Below are the code and all the weights of a small trained network. Each question names an input and a target symbol and asks about switching units off, where a switched-off unit gives its printed mean instead of its output.

import numpy as np


def w(rows, s, z=0):
    codes = np.array(rows[::2]) - 128.0
    scale = np.full(codes.shape[1], s)
    scale[-1] = z or s
    return codes * scale


def norm(h):
    return h / np.sqrt((h * h).mean(-1, keepdims=True) + 1e-5)


def f(y):
    return np.maximum(y, 0)


def softmax(a):
    e = np.exp(a - a.max(-1, keepdims=True))
    return e / e.sum(-1, keepdims=True)


def log_softmax(a):
    a = a - a.max(-1, keepdims=True)
    return a - np.log(np.exp(a).sum(-1, keepdims=True))


def net(x, mask):
    ids = ['ΓΔΛΦαβεζηθμξπσψω'.index(c) for c in x.split()]
    T = len(ids)
    res = E[ids] + P[:T]
    u = 0
    for l in range(2):
        r = norm(res)
        for j in range(3):
            rows = slice(3 * j, 3 * j + 3)
            q, k, v = (r @ M[l][rows].T for M in (Q, K, V))
            z = softmax(np.where(np.tri(T) > 0, q @ k.T / 3**0.5, -1e9)) @ v
            o = O[l][rows]
            res = res + np.where(mask[u + j], z, o[:, -1]) @ o[:, :-1]
        u += 3
        y = f(norm(res) @ A[l][:, :-1].T + A[l][:, -1])
        res = res + np.where(mask[u : u + 4], y, B[l][:, -1]) @ B[l][:, :-1]
        u += 4
    return log_softmax(norm(res)[-1] @ U[:, :-1].T + U[:, -1])


Q, K, V, O, A, B = {}, {}, {}, {}, {}, {}
E = w([
[153,155,108],'Γ',
[154,158,112],'Δ',
[147,172,112],'Λ',
[5,179,145],'Φ',
[141,165,116],'α',
[127,99,155],'β',
[150,99,145],'ε',
[119,103,157],'ζ',
[161,127,124],'η',
[158,139,163],'θ',
[203,133,136],'μ',
[129,113,192],'ξ',
[186,153,150],'π',
[128,120,113],'σ',
[121,71,87],'ψ',
[112,152,146],'ω',
],0.015)
P = w([
[25,252,69],'0',
[129,164,90],'1',
[150,125,106],'2',
[133,113,121],'3',
[114,106,125],'4',
[108,105,120],'5',
[109,100,117],'6',
[87,114,122],'7',
],0.0018)
Q[0] = w([
[254,179,73],'0.h1',
[184,119,85],'0.h1',
[49,149,160],'0.h1',
[109,4,194],'0.h2',
[71,174,54],'0.h2',
[125,183,116],'0.h2',
[189,127,60],'0.h3',
[156,117,153],'0.h3',
[150,103,14],'0.h3',
],0.0071)
K[0] = w([
[181,64,144],'0.h1',
[186,127,48],'0.h1',
[148,171,175],'0.h1',
[50,89,118],'0.h2',
[255,210,121],'0.h2',
[190,175,209],'0.h2',
[87,104,90],'0.h3',
[86,102,172],'0.h3',
[71,122,54],'0.h3',
],0.0086)
V[0] = w([
[179,82,155],'0.h1',
[37,137,137],'0.h1',
[107,184,238],'0.h1',
[131,156,187],'0.h2',
[139,150,2],'0.h2',
[119,74,180],'0.h2',
[166,128,154],'0.h3',
[164,181,112],'0.h3',
[232,165,131],'0.h3',
],0.0058)
O[0] = w([
[49,71,52,115],'0.h1',
[130,1,85,85],'0.h1',
[231,113,107,237],'0.h1',
[99,113,109,181],'0.h2',
[82,82,131,120],'0.h2',
[81,202,173,78],'0.h2',
[189,152,34,169],'0.h3',
[152,170,156,206],'0.h3',
[179,112,129,248],'0.h3',
],0.003,0.0017)
A[0] = w([
[191,150,60,255],'0.n1',
[135,184,175,125],'0.n2',
[159,177,165,160],'0.n3',
[115,253,148,101],'0.n4',
],0.0059,0.0023)
B[0] = w([
[2,126,141,254],'0.n1',
[207,89,61,195],'0.n2',
[49,137,57,221],'0.n3',
[163,39,104,231],'0.n4',
],0.0041)
Q[1] = w([
[176,101,123],'1.h1',
[42,126,118],'1.h1',
[175,133,166],'1.h1',
[103,58,210],'1.h2',
[48,172,125],'1.h2',
[129,75,239],'1.h2',
[171,192,47],'1.h3',
[156,254,28],'1.h3',
[194,119,215],'1.h3',
],0.0077)
K[1] = w([
[119,66,140],'1.h1',
[53,182,135],'1.h1',
[219,98,153],'1.h1',
[35,180,120],'1.h2',
[102,49,12],'1.h2',
[62,176,184],'1.h2',
[2,125,47],'1.h3',
[12,74,52],'1.h3',
[128,168,164],'1.h3',
],0.0062)
V[1] = w([
[136,58,184],'1.h1',
[109,132,176],'1.h1',
[92,88,3],'1.h1',
[159,100,99],'1.h2',
[212,112,136],'1.h2',
[76,227,141],'1.h2',
[100,125,168],'1.h3',
[153,53,136],'1.h3',
[129,73,66],'1.h3',
],0.0062)
O[1] = w([
[155,182,233,81],'1.h1',
[116,142,166,89],'1.h1',
[202,92,138,254],'1.h1',
[162,170,89,154],'1.h2',
[215,166,252,113],'1.h2',
[77,134,67,110],'1.h2',
[66,136,131,101],'1.h3',
[114,9,164,126],'1.h3',
[130,33,93,188],'1.h3',
],0.0034,0.0041)
A[1] = w([
[151,155,214,251],'1.n1',
[95,114,31,132],'1.n2',
[195,93,1,75],'1.n3',
[135,200,20,191],'1.n4',
],0.0044,0.0025)
B[1] = w([
[107,181,90,191],'1.n1',
[170,111,254,224],'1.n2',
[137,172,187,255],'1.n3',
[81,103,134,237],'1.n4',
],0.0066,0.0036)
U = w([
[94,93,12,55],'Γ',
[134,165,47,63],'Δ',
[124,189,37,76],'Λ',
[76,140,133,1],'Φ',
[130,109,59,96],'α',
[63,150,151,49],'β',
[108,92,99,111],'ε',
[3,161,121,181],'ζ',
[119,103,120,144],'η',
[141,200,123,127],'θ',
[145,174,108,135],'μ',
[90,224,180,126],'ξ',
[147,215,111,133],'π',
[88,91,149,117],'σ',
[96,66,114,155],'ψ',
[229,83,168,193],'ω',
],0.014,0.0063)

Each question gives the input, a string of symbols that net reads in full, and the target symbol t.
The units are the heads (3 rows each of Q, K, V and O) and the neurons (one row each of A and B). Each row of codes is followed by its name. A weight is (code - 128) times the scale printed after its matrix; where a second scale follows, it is the last column's (O, A, B and U).
mask holds one flag per unit, layer by layer, with each layer's heads first. A switched-off unit (its flag False) gives its mean, the last column of its rows in O or B, instead of its output. The means were averaged over made-up inputs and are rounded, as every weight is.
A unit's drop is (log p(t) with every unit on - log p(t) with that unit switched off) / (log p(t) with every unit on - log p(t) with every unit switched off).
The circuit of an input: a set's keep is (log p(t) with only the set's units on - log p(t) with every unit switched off) / (log p(t) with every unit on - log p(t) with every unit switched off). Starting from the 12 units with the biggest drops (on a tie, the unit counted first), units are removed one at a time, each time the one whose removal leaves the highest keep (on an exact tie, the one counted first), for as long as the keep stays at least 0.8.
units of the circuit, in order: the units of the circuit, biggest drop first
unit that matters most: the unit with the biggest drop
k most important neurons: the k neurons with the biggest drops, biggest first
top k neurons in layer l: the k neurons of layer l with the biggest drops, biggest first
which heads matter: for each layer, one digit per head in row order, 1 if its drop is at least 0.15 and else 0, layers parted by /
drop when u is switched off: that unit's drop, to one decimal
input η ζ ω ψ ω θ ζ, target ω: unit that matters most => 0.n1
input ζ Δ β Λ ζ, target ζ: units of the circuit, in order => (0.h2 0.n4 1.n2)
input ω ω ξ Δ, target ω: 2 most important neurons => (0.n3 0.n4)
input Γ ξ α, target ξ: units of the circuit, in order => (1.n2 0.n1)
input η ω Γ, target ω: which heads matter => 010 / 100
input Δ ω θ ω ε ζ, target ω: units of the circuit, in order => (0.h1 0.n1)
input Γ Γ ξ ε, target ξ: top 3 neurons in layer 1 => (1.n1 1.n4 1.n2)
input η Φ σ ζ Φ ζ Γ, target ζ: which heads matter => 000 / 000
input ω ω ζ θ π Γ ω Λ, target ω: which heads matter => 100 / 001
input α α ζ, target ζ: 2 most important neurons => (0.n4 1.n2)
input ω π Γ Λ ω Γ, target ω: 2 most important neurons => (0.n4 0.n3)
input Γ Γ θ ξ Λ Γ, target ξ: which heads matter => 000 / 001
input ε Γ ζ η ω Λ, target ω: which heads matter => 010 / 110
input σ ζ Γ Γ, target ζ: unit that matters most => 0.n1
input Λ ζ η ω θ ζ ξ β, target ξ: top 2 neurons in layer 0 => (0.n4 0.n1)
input Γ π ε ω α, target ω: which heads matter => 000 / 100
input η ξ ξ Δ, target ξ: 3 most important neurons => (0.n1 1.n4 1.n2)
input β ζ θ Λ ω ξ ε ζ, target ξ: top 2 neurons in layer 0 => (0.n4 0.n1)
input ω Λ Δ, target ω: top 2 neurons in layer 0 => (0.n4 0.n3)
input ω μ ω β ε ω α, target ω: most important neuron => (0.n4)
input β ω ζ ξ η ξ ξ, target ξ: 2 most important neurons => (0.n4 1.n1)
input α ω Λ σ, target ω: top 2 neurons in layer 0 => (0.n3 0.n4)
input ξ θ θ ξ Λ ε, target ξ: top 2 neurons in layer 0 => (0.n4 0.n2)
input ζ ζ Γ ζ μ ξ, target ξ: top 2 neurons in layer 0 => (0.n4 0.n1)
input β θ ξ ξ ζ, target ξ: top 3 neurons in layer 0 => (0.n1 0.n4 0.n3)
input ω μ σ, target ω: drop when 0.n2 is switched off => -0.1
input β ξ ω Φ μ ζ Λ, target ξ: drop when 0.h1 is switched off => 0.0
input ε θ ψ π ω, target ω: drop when 0.n4 is switched off => 0.1
input ζ Λ π Δ ζ ω, target ω: drop when 0.n4 is switched off => 0.0
